[-0.36 -0.93  2.61 -1.67  0.58 -1.16 -0.17 -0.04  0.18 -0.40 -0.59 -0.80
 -0.45  0.27 -1.21 -0.06 -1.41 -2.12 -0.30 -5.08  0.29 -0.85 -0.54  1.51
  2.05 -5.59] -> [12]
[-0.36 -1.20  4.53 -0.06 -1.13 -0.97 -0.26  4.07  0.34 -0.38 -1.00 -0.45
 -0.17 -0.27 -0.71 -0.71 -2.25 -1.24  0.09 -5.86  1.98 -0.97 -1.37  1.45
  1.24 -6.16] -> [19]
[-0.42 -0.56  2.40 -1.60 -1.11  1.57 -0.86 -0.48  0.56 -0.15 -0.13  0.55
 -0.60 -0.26 -0.29 -1.22 -1.21 -2.17  0.14 -4.75  1.17 -1.16 -0.48  1.25
  1.07 -5.55] -> [12]
[-0.37 -0.96  3.53 -1.87  1.64 -1.59 -0.08 -0.01  0.86 -0.90  1.35  0.07
  1.02  0.51 -0.53 -1.71 -0.03 -1.86 -0.35 -1.08  0.35 -0.87 -1.26 -0.86
  1.38 -1.95] -> [19]
[-1.18 -0.67  0.99 -0.96 -0.53  0.04 -0.33  1.35  1.08 -0.29  0.31 -0.23
 -2.01  0.38 -1.73 -0.28 -0.80 -2.06 -0.21 -5.77 -0.32 -1.39 -1.34  0.42
  2.19 -5.25] -> [19]
[-0.30 -0.19  1.15 -0.36  0.72 -0.07  0.11 -1.21 -0.48 -1.17 -0.47  0.21
  0.64  0.25 -0.02 -0.83 -0.84 -0.96  0.05 -3.22  0.27  0.07 -0.35  1.75
  0.02 -3.40] -> [19]
[-0.17  0.05  5.72  0.49 -0.02 -0.81 -1.60  1.34 -0.33 -1.03 -1.42 -0.44
  1.81 -0.01  0.02 -1.13 -1.93 -0.67  0.14 -1.46  1.41  0.88  0.04  2.22
  0.98 -2.65] -> [12]
[-1.10 -0.61  5.05  1.41 -0.96 -0.25 -1.16  2.21  0.11 -1.44 -1.10  0.56
  1.61  0.04  0.26 -1.51 -1.98 -1.17  0.40 -5.31  0.91 -0.03 -1.33  2.55
  0.47 -3.48] -> [19]
[-1.04  0.07  1.14  0.06  0.02  1.49 -2.01  0.19  0.83 -0.56 -1.32 -0.11
 -0.95  0.76 -0.73 -0.57 -0.88 -1.37 -0.33 -3.09 -0.87  0.15 -0.79  1.99
  0.79 -2.70] -> [19]
[-1.24 -0.91  3.55  1.06  0.60 -1.23  0.27  0.66 -1.08 -1.22 -0.75 -0.62
  0.77 -0.42 -2.11 -1.67  0.28 -0.70 -0.31 -3.27 -0.04  0.16 -2.19  2.05
 -0.90 -6.86] -> [12]
[-0.23 -0.14  1.15  0.33 -0.07  0.55 -1.96 -0.11 -0.40  0.24 -1.20 -0.87
 -0.91 -0.13 -1.84  0.50 -0.21 -0.84 -0.29 -1.41 -1.26  0.71 -0.56  1.17
  1.57 -1.95] -> [12]
[ 0.05 -0.30  0.36  0.73 -0.30 -0.67  0.79  0.32  0.38 -0.52 -0.23  0.18
 -0.02 -0.10 -1.45 -0.23 -0.50 -0.44  0.54 -3.15 -0.41 -0.47 -0.37 -0.39
  0.35 -2.21] -> [12]
[-0.74 -0.22 -0.31  0.31  0.39  0.31 -0.60 -0.28  0.58 -0.46 -0.89 -0.23
 -0.41  0.39 -1.15  0.55 -0.75  0.07 -0.30 -3.66 -0.61  0.01  0.11  1.32
  0.25 -1.60] -> [19]
[-1.23 -0.45  1.89  0.25 -1.75 -0.52  1.04  3.32 -0.29 -0.47  0.56 -0.37
 -0.44  0.21 -1.02 -1.20 -0.43 -1.26 -0.45 -3.17 -1.89  0.18 -2.54  1.16
  1.26 -4.50] -> [19]
[-0.76 -0.77  2.49  0.82  0.56 -0.42  0.21  0.46  0.70 -1.49  0.14 -0.03
  0.49  0.32 -1.79 -1.36 -0.27 -1.27  0.21 -2.56 -1.04 -0.15 -2.05  0.26
 -0.37 -4.62] -> [19]
[-0.69  0.01 -0.53  0.76 -1.63  0.24  1.20  0.72 -2.33 -0.79 -0.87  0.29
 -0.19 -0.76  0.00 -1.07 -0.93 -0.72 -0.36 -4.31 -0.72  0.21 -0.77  1.98
 -0.39 -4.74] -> [19]
[-0.19  0.63  1.46  0.66 -0.82  1.61 -0.55  1.10 -0.50 -0.54 -0.73 -0.13
 -0.50  0.09 -0.29 -0.99 -1.23 -1.50 -0.04 -2.21 -0.58  0.44 -0.65  1.53
  1.02 -2.77] -> [12]
[ 0.03 -0.31  1.31 -0.07 -0.59 -0.01 -0.07  0.04 -0.80 -0.76 -0.44 -0.22
 -0.17  0.17 -0.59 -0.02 -1.40 -2.01  0.05 -5.42 -0.76 -0.19 -0.43  1.61
  1.71 -3.70] -> [12]
[ 0.25  0.44  0.84  0.16 -1.50  0.39  0.50  2.66  0.60  0.62 -0.78 -0.32
 -1.01  0.14 -0.09 -1.10 -1.27 -0.92 -0.65 -0.76  0.89  0.18  0.16  0.85
  0.33 -3.56] -> [12]
[-0.28 -0.88  1.83 -0.31 -1.73 -0.34  1.27  1.72 -0.02 -0.27  0.39  0.16
 -0.67 -0.65 -0.91 -1.21 -0.75 -1.87  0.02 -4.43 -0.27 -0.98 -1.35  0.54
  1.25 -5.61] -> [12]
[ 1.25  0.48  2.21  0.96 -1.30  1.39 -2.14  0.79 -0.16  0.09 -1.42 -0.14
 -0.37 -0.80 -0.66 -0.50 -0.60 -0.15  0.55  0.70  0.67  0.57  0.37 -0.15
  0.48 -0.58] -> [19]
[-0.04 -0.72  1.67 -0.09 -0.77 -2.14  2.29  0.64 -1.46 -1.45 -0.31 -0.25
  0.73  0.26 -0.32 -0.41 -1.47 -1.71  0.39 -7.39 -0.18 -0.84 -0.48  1.63
  1.52 -4.92] -> [19]
[ 0.14 -0.22 -0.16  0.25 -0.66  0.52  1.22  0.08  0.23 -0.63 -1.83  0.02
 -1.18 -0.68 -1.22 -1.07  0.04 -0.78 -0.05 -3.98  1.19 -0.32  0.24  1.12
 -1.81 -6.88] -> [12]
[-0.71  0.21  0.77  0.42 -1.07 -0.23  1.62  2.55  0.77  0.08  0.10 -0.43
 -0.87  1.25 -0.20 -1.05 -0.74 -0.72 -0.54 -1.51 -0.41 -0.33 -0.76  0.76
  0.99 -3.49] -> [12]
[ 0.42 -0.10  1.81  0.31 -0.50  0.65  0.21  0.09 -0.62 -0.82 -0.85 -0.25
 -0.23 -0.57 -1.29 -0.90 -0.98 -1.42  0.10 -2.70  0.39  0.26 -0.36  0.74
  0.10 -5.20] -> [12]
[ 0.73 -0.03  1.51  0.28 -1.06  0.80  0.45  0.08 -0.64 -0.58 -1.55 -0.02
 -0.40 -0.73 -0.85 -1.46 -1.44 -1.09 -0.77 -2.91  1.55  0.27  0.70  1.20
 -0.47 -6.63] -> [12]
[ 0.05 -0.32  1.77  0.16  0.32 -0.21 -0.34  0.29 -0.26 -0.44 -1.26 -0.89
 -0.49 -0.47 -1.99 -0.14 -0.75 -0.77 -0.17 -1.02 -0.85  0.74 -0.85  1.28
  1.04 -3.47] -> [12]
[-0.47 -0.77  1.33 -0.25 -0.84  0.20 -0.94  2.00 -1.31  0.62 -0.78 -0.50
 -1.39 -0.42 -0.87  1.31 -1.14 -1.39 -0.16 -5.25  0.03 -0.40 -0.71  1.52
  1.97 -3.14] -> [19]
[-1.06 -0.75  1.10  0.05 -1.39 -2.18  0.62  0.31  0.28 -0.03  0.81 -0.07
  0.49  0.05 -0.12 -0.55 -0.08  0.31 -0.27 -1.54 -1.52 -0.20 -1.13  0.63
  1.41 -1.29] -> [12]
[-0.38 -0.19  0.50  0.87 -2.66  0.42  0.74  1.67 -0.05 -0.36 -1.19 -0.07
 -1.20 -0.34 -0.88 -0.82 -0.74 -1.25 -0.13 -4.57 -0.84 -0.01 -0.92  1.47
  0.56 -5.50] -> [12]
[-1.32 -0.18  0.97 -0.69 -0.20  1.15 -0.66  0.12  0.34 -0.05 -0.73  0.12
 -1.35 -0.07 -0.59 -0.75 -0.94 -1.19 -0.67 -3.10  0.40 -0.52 -0.79  2.38
  0.38 -5.59] -> [19]
[-0.71 -0.48  6.77  0.14 -0.64 -0.12 -1.62  2.10  0.72 -0.60 -0.54  0.19
  0.47  0.04 -0.40 -1.22 -1.71 -1.42  0.21 -4.15  0.90 -0.40 -1.25  1.62
  1.37 -4.03] -> [19]
[ 0.90  0.48 -0.41  1.36 -0.45  0.03  1.55 -0.90 -2.56 -1.14 -1.66 -0.78
  0.56 -0.64 -0.16  0.00 -1.26 -1.16 -0.17 -1.54 -0.46  1.43  0.78  2.05
  0.01 -3.20] -> [12]
[-0.02  0.47  2.26  1.60 -1.09  1.55 -1.43  0.75  0.28 -0.71 -1.40 -0.14
 -0.19  0.17 -0.51 -1.14 -0.62 -1.30  0.29 -1.58 -0.71  0.46 -0.69  0.74
  0.71 -2.43] -> [12]
[ 0.00  0.31  1.39 -1.05 -1.25  1.30 -0.09 -0.86  0.42 -1.07 -0.93  0.83
  0.01  0.06  1.36 -1.61 -2.12 -2.72  0.50 -6.38  2.17 -0.85  0.79  1.77
  0.70 -4.76] -> [19]
[-0.18 -0.38  2.87  0.83 -2.27 -0.07 -0.47  1.98 -0.53 -0.76 -0.16  0.11
 -0.09 -0.15 -0.10 -0.33 -1.29 -2.17  0.45 -5.28 -0.93 -0.21 -1.27  0.67
  2.94 -2.65] -> [12]
[-0.43 -1.08  1.54 -0.78  0.78 -1.32  0.18  0.25  0.51 -0.53 -1.15 -1.44
 -1.17  0.13 -2.52 -0.13 -0.96 -1.04 -0.60 -3.49 -0.58 -0.40 -0.55  1.31
  1.16 -5.76] -> [19]
[-0.45 -0.54  0.86 -0.25 -0.99  0.10  0.91  0.28 -0.87 -0.68 -0.22  0.63
  0.04  0.04  0.60 -0.53 -1.28 -1.86 -0.20 -6.15  0.78 -0.67 -0.12  1.79
  1.14 -3.80] -> [19]
[-0.86 -0.46  2.20  0.24 -0.63  0.58  0.27  2.71  0.93 -0.70 -0.05  0.24
 -1.18  0.24 -0.96 -1.33 -1.13 -2.10 -0.15 -4.64  0.72 -0.79 -1.59  0.15
  0.14 -5.89] -> [19]
[-0.51 -0.07  2.25  1.56 -0.68  0.87 -1.33  0.53  0.99 -1.16 -2.70 -0.50
 -0.65  0.06 -1.33 -0.93 -1.50 -0.49 -0.10 -3.35  0.20  0.38 -0.23  1.85
 -0.27 -4.63] -> [12]
[-0.25 -0.48  2.79  0.35 -0.94 -0.32  0.02  2.58  0.59 -0.50 -0.75 -0.41
 -0.95  0.01 -1.44 -0.44 -1.67 -1.57  0.10 -4.80  0.15 -0.49 -0.74  0.14
  1.39 -4.74] -> [19]
[-0.35 -0.09  1.70  0.83 -1.67 -0.17 -0.23  1.28 -0.37 -0.47 -0.81  0.25
  0.28  0.01  0.30 -2.32 -1.66 -0.92  0.24 -5.08 -0.27 -0.22 -0.17  0.92
  1.68 -2.19] -> [19]
[-1.90 -0.45  0.83 -0.74 -0.07  0.61 -1.21 -1.51 -0.87 -0.66 -0.93  0.44
  0.02  0.96  0.43 -0.09 -0.80 -1.21 -0.36 -5.25 -0.21 -0.32 -0.59  2.97
  0.47 -3.80] -> [12]
[-0.50 -0.12  3.74  0.67 -0.12 -0.82 -1.68 -0.19 -0.36 -1.20 -0.27  0.17
  1.62  0.39 -0.34 -0.31 -1.15 -1.48  0.44 -3.85 -0.86  0.34 -0.87  1.11
  2.46 -0.58] -> [12]
[-0.01 -0.07  3.63 -0.20  0.67  0.27 -0.29  0.07 -0.27 -1.60 -0.16  0.63
  1.40 -0.13  0.80 -1.62 -1.34 -2.09  0.08 -3.91  1.95 -0.22 -0.19  1.89
 -0.04 -4.19] -> [12]
[-0.40 -0.61  2.35 -0.19 -0.42 -1.17 -0.32  1.09 -0.91 -0.68 -0.88 -0.45
  0.29  0.15 -0.16  0.27 -1.49 -0.91 -0.38 -4.29  0.17 -0.33 -0.28  2.34
  1.67 -3.12] -> [19]
[ 0.18 -0.56  0.19  0.70  0.43 -0.16  1.60 -0.92 -0.44 -1.40 -1.49 -0.11
 -0.10 -0.48 -1.22 -0.65 -1.28 -1.16 -0.17 -4.85  0.29  0.19 -0.19  1.86
 -0.94 -6.45] -> [12]
[-0.23 -0.44  0.99  0.44 -0.25  0.99  0.28 -0.93 -0.07 -1.87 -0.07  0.40
 -0.36  0.22 -2.20 -1.24 -0.49 -2.46  0.63 -6.80 -1.36 -0.39 -1.81  0.49
  0.91 -5.84] -> [19]
[ 0.11  0.14  0.75  1.71 -2.00  0.35  0.78  2.24 -0.23 -0.46 -1.59 -0.63
 -0.91 -0.92 -1.32 -1.21 -1.12 -0.01 -0.33 -1.73 -0.57  0.56 -0.85  1.34
 -0.50 -5.59] -> [19]
[-0.83 -0.54  3.23  0.75  0.23 -0.31 -0.23  2.38  1.11 -1.28 -0.97 -0.49
 -0.03  0.60 -1.47 -0.57 -1.48 -1.50 -0.28 -4.63  0.05 -0.25 -1.08  1.14
  1.23 -4.09] -> [19]
[-0.50 -0.41  2.90  0.26  1.52  0.23 -2.12 -0.15 -1.96 -0.66 -1.16 -1.03
  0.25  0.11 -1.89  0.06 -0.52 -0.45 -0.31 -0.35  0.00  0.89 -0.70  2.33
  0.60 -3.78] -> [19]
[-0.40  0.08  1.36 -0.13 -0.30  0.65  0.33  1.51 -0.14 -0.54 -0.46  0.16
 -0.41  0.00  0.07 -1.21 -1.09 -1.84 -0.39 -3.31  0.07 -0.23 -0.40  1.19
  0.72 -6.15] -> [19]
[-0.55 -0.48  0.84  1.18 -0.42 -0.59  0.43 -0.80 -1.39 -1.43 -1.19 -0.08
  0.47 -0.18 -0.76 -0.02 -1.29 -0.87 -0.06 -6.20 -0.89  0.47 -0.64  2.61
  0.42 -4.14] -> [12]
[-0.05  0.11  1.44  1.50 -1.80 -0.50  1.46  1.86 -1.55 -0.44 -1.21 -0.36
  0.45 -0.21 -0.06 -0.46 -1.40 -0.46 -0.24 -2.57 -0.82  0.92 -0.48  2.46
  0.52 -2.86] -> [12]
[-0.90 -0.36  1.38 -0.11 -0.86  0.21 -0.61  1.34  0.34 -0.71 -0.23 -0.55
 -1.22  0.08 -1.22 -1.00 -0.25 -0.15 -0.30 -1.39 -0.87 -0.28 -1.47  1.39
  1.16 -4.85] -> [12]
[-0.38 -0.87  2.85  0.10 -0.88 -0.29 -0.73  0.18 -0.11 -0.80 -1.50 -0.06
 -0.12 -0.38 -1.45 -0.44 -1.74 -1.40  0.20 -7.12  0.33 -0.49 -0.66  2.17
  1.36 -6.16] -> [19]

[ 0.31 -0.11  1.02 -0.51  0.82  0.15  0.80 -0.37 -0.99  0.04 -0.38  0.70
 -0.16 -0.86 -0.64  0.45 -0.35 -0.43 -0.60 -0.52 -0.59 -2.95 -0.22  0.74
  1.19 -0.44] -> (22)
[-0.74  1.13 -0.03  0.36 -1.28  0.22  0.97 -0.59 -1.26 -0.28  0.81  1.79
 -0.29  1.05 -0.80  1.05 -1.02  1.73 -0.58 -0.11  0.46  1.20  0.61 -1.29
  0.65 -0.45] -> (16)
[-1.29 -0.04  0.69 -0.62 -0.32 -0.29  1.15  0.97 -1.94  0.54  1.00  1.71
  0.09 -0.27 -2.07  0.43 -0.89  2.04 -0.59  0.31  0.01 -0.22  0.25 -0.61
  0.69 -0.93] -> (27)
[ 1.16 -0.92  0.53  0.99  0.58 -0.15 -0.18 -1.19 -0.85  0.19  0.12 -1.43
 -0.69  0.14 -0.68  0.34 -0.96  0.46 -1.22  0.22  0.79  0.66 -0.90  1.36
  0.60 -0.20] -> (31)
[-0.17  0.01  1.06  0.41  0.93 -0.35  0.44 -0.18 -1.05  0.22 -0.08  1.36
  0.49 -1.28 -0.54 -0.05 -0.93  1.68 -1.00  1.86  1.23 -1.94 -0.96  1.14
  0.38 -0.14] -> (22)
[-0.87  0.93 -0.44  1.68 -0.75 -0.14  0.62 -0.37 -2.28 -0.09  0.83  1.43
  0.69 -0.18 -0.55  0.86 -0.80  2.14 -0.67 -0.60  0.12  1.47  0.45 -0.04
  0.25 -0.60] -> (16)
[-0.06 -1.19  1.10  0.53 -0.35  0.13  0.00  1.16 -1.60  2.25 -1.34  0.26
  0.07 -0.15 -3.17 -0.52 -0.10  1.21 -1.85 -0.42 -0.11 -0.47  0.83 -0.30
  2.10 -0.15] -> (18)
[ 1.37 -0.89  1.41  0.77  0.80  0.07  1.66 -0.98 -0.20 -0.83 -0.48 -0.55
 -0.42 -0.15 -1.55  0.24 -0.18  0.16 -1.62 -0.05  1.13 -1.30 -0.27 -0.57
  0.32 -0.05] -> (24)
